Below are the code and all the weights of a small trained network. Each question names an input and a target symbol and asks about switching units off, where a switched-off unit gives its printed mean instead of its output.

import numpy as np


def w(rows, s, z=0):
    codes = np.array(rows[::2]) - 128.0
    scale = np.full(codes.shape[1], s)
    scale[-1] = z or s
    return codes * scale


def f(y):
    return np.maximum(y, 0)


def softmax(a):
    e = np.exp(a - a.max(-1, keepdims=True))
    return e / e.sum(-1, keepdims=True)


def log_softmax(a):
    a = a - a.max(-1, keepdims=True)
    return a - np.log(np.exp(a).sum(-1, keepdims=True))


def net(x, mask):
    ids = ['ΔΛΠΣΨζξφ'.index(c) for c in x.split()]
    T = len(ids)
    res = E[ids] + P[:T]
    q, k, v = (res @ M[0].T for M in (Q, K, V))
    z = softmax(np.where(np.tri(T) > 0, q @ k.T / 2**0.5, -1e9)) @ v
    res = res + np.where(mask[0], z, O[0][:, -1]) @ O[0][:, :-1]
    y = f(res @ A[0][:, :-1].T + A[0][:, -1])
    res = res + np.where(mask[1:13], y, B[0][:, -1]) @ B[0][:, :-1]
    return log_softmax(res[-1] @ U[:, :-1].T + U[:, -1])


Q, K, V, O, A, B = {}, {}, {}, {}, {}, {}
E = w([
[62,72,116,186,82],'Δ',
[81,191,184,159,99],'Λ',
[151,205,126,180,251],'Π',
[194,127,94,98,146],'Σ',
[29,162,93,140,134],'Ψ',
[194,132,104,87,152],'ζ',
[107,129,170,26,177],'ξ',
[185,120,99,86,123],'φ',
],0.019)
P = w([
[135,3,112,112,154],'0',
[122,34,111,116,143],'1',
[115,63,105,119,131],'2',
[120,94,98,123,122],'3',
[112,127,101,118,109],'4',
[120,159,96,120,105],'5',
[118,190,94,118,93],'6',
[122,220,86,115,81],'7',
[119,253,85,115,69],'8',
],0.013)
Q[0] = w([
[61,137,255,126,136],'head 0',
[25,121,121,205,100],'head 0',
],0.039)
K[0] = w([
[185,3,209,113,166],'head 0',
[105,34,64,238,79],'head 0',
],0.031)
V[0] = w([
[167,234,52,88,9],'head 0',
[159,80,204,131,60],'head 0',
],0.013)
O[0] = w([
[118,68,132,96,153,12],'head 0',
[96,152,105,2,131,127],'head 0',
],0.0074,0.011)
A[0] = w([
[165,57,143,145,121,76],'neuron 0',
[109,120,151,84,154,124],'neuron 1',
[107,143,100,144,123,65],'neuron 2',
[139,35,167,106,124,2],'neuron 3',
[103,122,71,93,149,83],'neuron 4',
[103,109,163,156,114,149],'neuron 5',
[174,123,124,119,115,86],'neuron 6',
[97,4,151,120,202,151],'neuron 7',
[133,86,141,127,84,100],'neuron 8',
[155,19,117,115,170,90],'neuron 9',
[131,132,105,159,109,52],'neuron 10',
[123,113,133,123,127,69],'neuron 11',
],0.022,0.0085)
B[0] = w([
[148,83,153,188,124,157],'neuron 0',
[87,122,93,147,130,223],'neuron 1',
[116,74,96,112,153,242],'neuron 2',
[200,254,145,93,135,138],'neuron 3',
[138,138,206,113,143,232],'neuron 4',
[109,144,114,113,126,254],'neuron 5',
[160,108,117,96,146,185],'neuron 6',
[194,75,186,68,189,208],'neuron 7',
[116,138,117,145,170,155],'neuron 8',
[53,151,100,161,47,207],'neuron 9',
[127,154,174,105,134,189],'neuron 10',
[138,129,124,112,113,128],'neuron 11',
],0.035,0.004)
U = w([
[119,83,148,99,203,87],'Δ',
[10,195,62,111,101,253],'Λ',
[165,169,133,214,207,121],'Π',
[146,113,116,134,115,55],'Σ',
[99,77,77,203,143,50],'Ψ',
[150,114,117,126,119,5],'ζ',
[225,143,2,73,141,132],'ξ',
[178,149,125,105,116,26],'φ',
],0.0069,0.0037)

Each question gives the input, a string of symbols that net reads in full, and the target symbol t.
The units are the heads (2 rows each of Q, K, V and O) and the neurons (one row each of A and B). Each row of codes is followed by its name. A weight is (code - 128) times the scale printed after its matrix; where a second scale follows, it is the last column's (O, A, B and U).
mask holds one flag per unit, heads first, then neurons. A switched-off unit (its flag False) gives its mean, the last column of its rows in O or B, instead of its output. The means were averaged over made-up inputs and are rounded, as every weight is.
A unit's drop is (log p(t) with every unit on - log p(t) with that unit switched off) / (log p(t) with every unit on - log p(t) with every unit switched off).
The circuit of an input: a set's keep is (log p(t) with only the set's units on - log p(t) with every unit switched off) / (log p(t) with every unit on - log p(t) with every unit switched off). Starting from the 12 units with the biggest drops (on a tie, the unit counted first), units are removed one at a time, each time the one whose removal leaves the highest keep (on an exact tie, the one counted first), for as long as the keep stays at least 0.8.
circuit, biggest first: the units of the circuit, biggest drop first
top k neurons: the k neurons with the biggest drops, biggest first
drop of u: that unit's drop, to one decimal
input Λ Λ ξ Ψ Π Σ, target Π: circuit, biggest first => [head 0; neuron 0]
input Λ Λ Σ φ Λ Σ, target Λ: circuit, biggest first => [head 0; neuron 9]
input Σ Ψ ξ Δ, target Δ: circuit, biggest first => [neuron 7]
input Λ ξ ζ ξ Λ Λ Δ, target Δ: circuit, biggest first => [head 0; neuron 7]
input Λ ξ Δ Λ ξ Ψ, target Δ: circuit, biggest first => [neuron 4; neuron 2]
input Σ ξ Ψ Σ, target Ψ: circuit, biggest first => [head 0; neuron 0; neuron 9]
input Ψ Λ ξ ξ Π φ, target Π: drop of head 0 => 1.2
input ξ ξ Λ Π Λ Ψ Σ, target Ψ: drop of neuron 9 => 0.3
input Σ Π Λ ζ Λ Λ Λ Λ ξ, target Δ: circuit, biggest first => [head 0; neuron 7]
input Λ Λ ζ Λ ξ Λ Π ζ, target Π: drop of neuron 0 => 0.3
input Δ φ Λ φ Λ Λ Δ ξ, target Δ: drop of neuron 7 => 0.8
input Σ ξ ζ φ φ, target φ: top 2 neurons => [neuron 7; neuron 3]
